Below is a small trained network, with its code and all its weights. Each question gives an input and a class and asks what happens when units are switched off, that is, made to give their printed mean instead of their output.

import numpy as np


def w(rows, s, z=0):
    codes = np.array(rows[::2]) - 128.0
    scale = np.full(codes.shape[1], s)
    scale[-1] = z or s
    return codes * scale


def f(y):
    return y / 2 * (1 + np.tanh(0.7978845608 * (y + 0.044715 * y**3)))


def log_softmax(a):
    a = a - a.max(-1, keepdims=True)
    return a - np.log(np.exp(a).sum(-1, keepdims=True))


def net(x, mask):
    res = np.array(x, float).reshape(1, 2) / 4 @ E
    y = f(res @ A[0][:, :-1].T + A[0][:, -1])
    res = res + np.where(mask, y, B[0][:, -1]) @ B[0][:, :-1]
    return log_softmax(res[-1] @ U[:, :-1].T + U[:, -1])


A, B = {}, {}
E = w([
[94,232,107,94,117,75,204,126,138,96,135],'x0',
[80,151,134,90,189,138,151,40,116,173,2],'x1',
],0.017)
A[0] = w([
[111,99,123,102,79,120,133,72,189,192,56,16],'N1',
[72,133,115,80,194,143,138,57,133,230,17,87],'N2',
[48,184,150,110,150,56,182,88,127,87,144,38],'N3',
[151,152,118,210,116,189,118,96,117,88,165,11],'N4',
[122,2,163,143,145,184,96,126,89,170,56,53],'N5',
[150,167,125,119,94,130,108,171,171,117,130,3],'N6',
],0.0066,0.0065)
B[0] = w([
[145,152,108,182,148,77,63,115,119,131,134,158],'N1',
[138,154,144,169,130,145,129,84,78,126,138,253],'N2',
[97,120,111,106,152,81,98,161,141,163,103,187],'N3',
[133,149,102,173,145,43,63,163,109,94,138,131],'N4',
[90,116,118,129,154,117,140,173,161,140,113,194],'N5',
[130,158,74,168,199,45,1,138,104,127,148,130],'N6',
],0.025,0.016)
U = w([
[192,195,115,208,115,104,55,75,121,97,207,31],'0',
[48,139,85,92,192,86,101,196,192,168,50,43],'1',
[133,138,181,76,53,248,252,72,152,107,72,248],'2',
],0.011,0.012)

Each question gives the input, the list of numbers given to net, and the class t.
The units are the neurons (one row each of A and B). Each row of codes is followed by its name. A weight is (code - 128) times the scale printed after its matrix; where a second scale follows, it is the last column's (A, B and U).
mask holds one flag per neuron, in row order. A switched-off neuron (its flag False) gives its mean, the last column of its row in B, instead of its output. The means were averaged over made-up inputs and are rounded, as every weight is.
A unit's drop is (log p(t) with every unit on - log p(t) with that unit switched off) / (log p(t) with every unit on - log p(t) with every unit switched off).
The circuit of an input: a set's keep is (log p(t) with only the set's units on - log p(t) with every unit switched off) / (log p(t) with every unit on - log p(t) with every unit switched off). Starting from all 6 units, units are removed one at a time, each time the one whose removal leaves the highest keep (on an exact tie, the one counted first), for as long as the keep stays at least 0.8.
circuit, biggest first: the units of the circuit, biggest drop first
most important unit: the unit with the biggest drop
top k neurons: the k neurons with the biggest drops, biggest first
drop when u is switched off: that unit's drop, to one decimal
input [4,-1], class 1: top 2 neurons : [N2, N3]
input [3,-3], class 2: circuit, biggest first : [N1, N3, N2, N5]
input [3,0], class 2: circuit, biggest first : [N1, N6]
input [-8,-4], class 1: most important unit : N5
input [-4,5], class 0: top 3 neurons : [N2, N3, N1]
input [4,4], class 0: top 2 neurons : [N2, N5]
input [5,6], class 0: top 2 neurons : [N2, N5]
input [-3,1], class 2: circuit, biggest first : [N3, N1]
input [-6,-5], class 1: top 2 neurons : [N2, N5]
input [-2,5], class 0: top 2 neurons : [N2, N1]
input [-3,3], class 2: circuit, biggest first : [N3, N4]
input [6,-1], class 1: top 2 neurons : [N3, N2]
input [2,-2], class 2: top 2 neurons : [N3, N1]
input [6,-2], class 1: circuit, biggest first : [N2]
input [-8,8], class 0: top 3 neurons : [N2, N1, N3]
input [0,3], class 2: drop when N3 is switched off : 0.1
input [-8,1], class 1: drop when N6 is switched off : 0.0
input [-2,-1], class 2: drop when N3 is switched off : 0.3
